Here is a tiny trained network, its code and every weight. The questions are about switching its units off for an input and a class, where a switched-off unit gives its printed mean instead of its output.

import numpy as np


def w(rows, s, z=0):
    codes = np.array(rows[::2]) - 128.0
    scale = np.full(codes.shape[1], s)
    scale[-1] = z or s
    return codes * scale


def norm(h):
    return h / np.sqrt((h * h).mean(-1, keepdims=True) + 1e-5)


def f(y):
    return np.maximum(y, 0)


def log_softmax(a):
    a = a - a.max(-1, keepdims=True)
    return a - np.log(np.exp(a).sum(-1, keepdims=True))


def net(x, mask):
    res = np.array(x, float).reshape(1, 8) / 4 @ E
    u = 0
    for l in range(4):
        y = f(norm(res) @ A[l][:, :-1].T + A[l][:, -1])
        res = res + np.where(mask[u : u + 7], y, B[l][:, -1]) @ B[l][:, :-1]
        u += 7
    return log_softmax(norm(res)[-1] @ U[:, :-1].T + U[:, -1])


A, B = {}, {}
E = w([
[87,106,94,157,162,120,173,194,100,123,206,118],'x0',
[116,58,144,52,82,167,157,194,55,115,151,46],'x1',
[161,188,42,143,173,74,88,126,130,109,70,39],'x2',
[173,149,132,113,144,209,207,205,219,182,150,235],'x3',
[3,201,95,134,120,111,63,162,191,118,189,155],'x4',
[55,134,189,121,249,106,192,162,127,82,60,179],'x5',
[128,19,152,58,121,88,86,151,170,217,181,94],'x6',
[128,123,115,193,172,116,11,124,127,198,152,113],'x7',
],0.0073)
A[0] = w([
[154,73,82,25,33,187,216,177,164,112,202,136,2],'0.n0',
[11,184,98,145,92,97,107,116,186,115,248,138,64],'0.n1',
[120,153,43,165,112,166,149,110,128,93,121,53,71],'0.n2',
[116,79,141,185,115,144,155,152,149,249,221,133,37],'0.n3',
[172,129,6,105,53,127,35,112,136,189,180,43,20],'0.n4',
[161,173,22,192,107,126,126,100,74,1,136,83,50],'0.n5',
[97,185,52,185,100,161,124,128,54,84,134,49,25],'0.n6',
],0.0076,0.0036)
B[0] = w([
[166,135,181,32,109,92,178,191,148,154,140,220,231],'0.n0',
[50,91,95,84,101,119,72,95,169,105,106,231,222],'0.n1',
[140,125,64,152,118,97,153,106,92,126,144,157,184],'0.n2',
[145,101,89,124,215,254,73,118,106,104,168,146,191],'0.n3',
[199,157,175,23,144,73,23,141,188,149,154,99,254],'0.n4',
[165,166,86,148,140,210,111,186,33,57,172,119,230],'0.n5',
[151,184,69,162,124,108,146,181,70,46,146,98,205],'0.n6',
],0.0065,0.0068)
A[1] = w([
[143,60,147,135,94,182,201,154,131,176,176,126,143],'1.n0',
[9,144,116,193,80,135,122,129,165,162,185,123,76],'1.n1',
[125,106,101,145,52,121,104,121,155,205,144,50,7],'1.n2',
[164,130,140,145,86,145,141,65,132,134,81,138,4],'1.n3',
[136,102,154,56,64,142,233,146,153,114,119,93,76],'1.n4',
[44,33,181,113,106,110,174,118,61,93,126,54,33],'1.n5',
[194,134,157,171,78,175,139,58,137,130,104,117,2],'1.n6',
],0.015,0.0031)
B[1] = w([
[115,65,102,101,110,161,169,197,86,195,174,136,236],'1.n0',
[91,91,62,161,94,185,106,110,204,81,126,164,186],'1.n1',
[131,128,166,85,153,92,110,167,176,116,175,38,172],'1.n2',
[127,160,193,165,92,186,106,80,130,129,123,156,160],'1.n3',
[63,141,176,68,33,102,188,161,123,154,171,104,254],'1.n4',
[164,90,163,17,250,171,71,44,65,27,57,180,219],'1.n5',
[155,169,179,200,59,178,155,67,159,180,127,176,171],'1.n6',
],0.011,0.0086)
A[2] = w([
[127,213,158,159,216,96,211,143,177,167,21,127,110],'2.n0',
[167,118,121,136,108,54,10,99,137,189,118,38,10],'2.n1',
[142,151,164,239,50,131,160,38,116,150,78,135,31],'2.n2',
[119,168,63,214,87,91,181,105,16,42,86,34,4],'2.n3',
[102,168,136,169,188,108,63,80,156,111,105,106,119],'2.n4',
[166,157,98,219,135,65,156,161,159,153,80,132,92],'2.n5',
[16,143,68,163,152,61,118,102,237,122,96,193,37],'2.n6',
],0.013,0.0017)
B[2] = w([
[113,142,144,118,178,4,186,152,125,220,99,62,170],'2.n0',
[188,121,129,82,107,103,120,91,212,86,166,46,252],'2.n1',
[200,214,162,191,84,162,73,91,154,182,97,155,206],'2.n2',
[176,176,17,129,75,81,185,120,66,61,157,181,254],'2.n3',
[111,110,132,90,56,150,218,199,114,126,158,137,220],'2.n4',
[121,102,163,147,134,103,184,128,98,116,112,74,157],'2.n5',
[21,137,86,158,157,139,60,171,194,130,84,187,251],'2.n6',
],0.012,0.0078)
A[3] = w([
[109,188,175,104,99,74,107,148,155,114,114,70,111],'3.n0',
[117,134,179,95,231,136,115,51,70,69,72,103,3],'3.n1',
[194,59,104,154,176,153,70,124,164,175,209,78,101],'3.n2',
[158,39,101,191,193,181,88,135,81,204,115,128,139],'3.n3',
[211,71,122,126,95,114,194,128,104,127,119,80,53],'3.n4',
[85,87,180,200,95,138,197,151,120,48,167,117,87],'3.n5',
[115,187,77,193,140,153,109,152,10,54,133,56,76],'3.n6',
],0.013,0.0024)
B[3] = w([
[159,102,176,172,206,135,113,98,127,132,121,92,217],'3.n0',
[95,148,162,94,177,77,63,60,33,83,48,158,215],'3.n1',
[154,75,126,230,179,155,149,96,96,99,134,29,229],'3.n2',
[161,148,100,255,167,174,144,118,24,97,135,102,168],'3.n3',
[56,103,69,112,75,143,76,128,199,115,170,200,236],'3.n4',
[170,101,83,71,55,91,55,151,133,232,102,105,184],'3.n5',
[164,172,81,163,37,87,195,98,116,50,113,146,253],'3.n6',
],0.01,0.007)
U = w([
[112,107,172,62,162,136,98,71,45,71,78,148,94],'0',
[116,86,160,45,46,157,187,183,104,179,181,143,156],'1',
[166,197,49,133,59,83,163,115,87,48,133,135,142],'2',
[147,73,111,205,180,195,140,149,80,162,171,104,78],'3',
[188,106,141,101,125,110,74,96,189,92,184,2,115],'4',
[46,130,74,160,138,161,56,144,207,107,121,169,223],'5',
[88,163,132,161,189,52,174,168,142,170,83,89,4],'6',
[186,198,194,194,86,157,128,71,141,182,98,140,117],'7',
],0.013,0.0027)

Each question gives the input, the list of numbers given to net, and the class t.
The units are the neurons (one row each of A and B). Each row of codes is followed by its name. A weight is (code - 128) times the scale printed after its matrix; where a second scale follows, it is the last column's (A, B and U).
mask holds one flag per neuron, layer by layer. A switched-off neuron (its flag False) gives its mean, the last column of its row in B, instead of its output. The means were averaged over made-up inputs and are rounded, as every weight is.
A unit's drop is (log p(t) with every unit on - log p(t) with that unit switched off) / (log p(t) with every unit on - log p(t) with every unit switched off).
The circuit of an input: a set's keep is (log p(t) with only the set's units on - log p(t) with every unit switched off) / (log p(t) with every unit on - log p(t) with every unit switched off). Starting from the 12 units with the biggest drops (on a tie, the unit counted first), units are removed one at a time, each time the one whose removal leaves the highest keep (on an exact tie, the one counted first), for as long as the keep stays at least 0.8.
circuit, biggest first: the units of the circuit, biggest drop first
unit that matters most: the unit with the biggest drop
top k neurons: the k neurons with the biggest drops, biggest first
k most important neurons of layer l: the k neurons of layer l with the biggest drops, biggest first
drop when u is switched off: that unit's drop, to one decimal
input [6,4,-4,-3,7,7,4,-2], class 5: unit that matters most => 1.n1
input [-1,0,-5,7,8,7,0,-4], class 5: circuit, biggest first => (2.n6, 1.n1)
input [4,-2,7,1,4,1,8,-2], class 5: circuit, biggest first => (0.n1, 2.n6)
input [2,8,-1,4,4,8,0,4], class 0: top 3 neurons => (1.n5, 2.n4, 0.n4)
input [7,-3,-6,-1,0,6,7,-2], class 3: top 2 neurons => (1.n0, 0.n3)
input [6,-2,-1,-1,2,8,0,-4], class 0: circuit, biggest first => (3.n4, 2.n3)
input [-4,-6,-7,-7,1,3,-8,-3], class 7: top 3 neurons => (2.n2, 1.n6, 1.n3)
input [6,-7,6,-4,-4,-8,-1,6], class 4: top 3 neurons => (0.n4, 2.n1, 1.n2)
input [2,-3,-8,4,7,2,7,-5], class 5: top 2 neurons => (0.n1, 1.n1)
input [4,6,-8,3,-4,-4,1,8], class 3: top 2 neurons => (0.n3, 3.n3)
input [-7,2,-2,1,-8,3,-3,-3], class 7: top 2 neurons => (1.n6, 2.n2)
input [-8,0,8,3,6,5,-5,3], class 6: 2 most important neurons of layer 2 => (2.n0, 2.n6)
input [-5,-2,4,0,8,2,-7,1], class 5: top 2 neurons => (2.n6, 0.n1)
input [5,-5,4,2,5,-8,1,8], class 4: circuit, biggest first => (2.n1)
input [-1,4,6,7,-7,-3,4,4], class 4: top 2 neurons => (0.n4, 3.n2)
input [0,3,-8,-8,1,-1,-7,-8], class 0: top 2 neurons => (1.n5, 3.n1)
input [7,2,0,-1,-2,2,5,8], class 3: top 3 neurons => (0.n3, 3.n3, 3.n2)
input [-5,1,1,-3,-1,-8,0,3], class 4: drop when 1.n2 is switched off => 0.0
input [5,5,0,-2,2,8,6,-3], class 0: drop when 1.n5 is switched off => 2.3
input [-6,6,7,6,1,6,3,-5], class 1: circuit, biggest first => (1.n4)
input [-4,7,-4,1,2,-8,-8,-2], class 1: drop when 0.n1 is switched off => 0.0
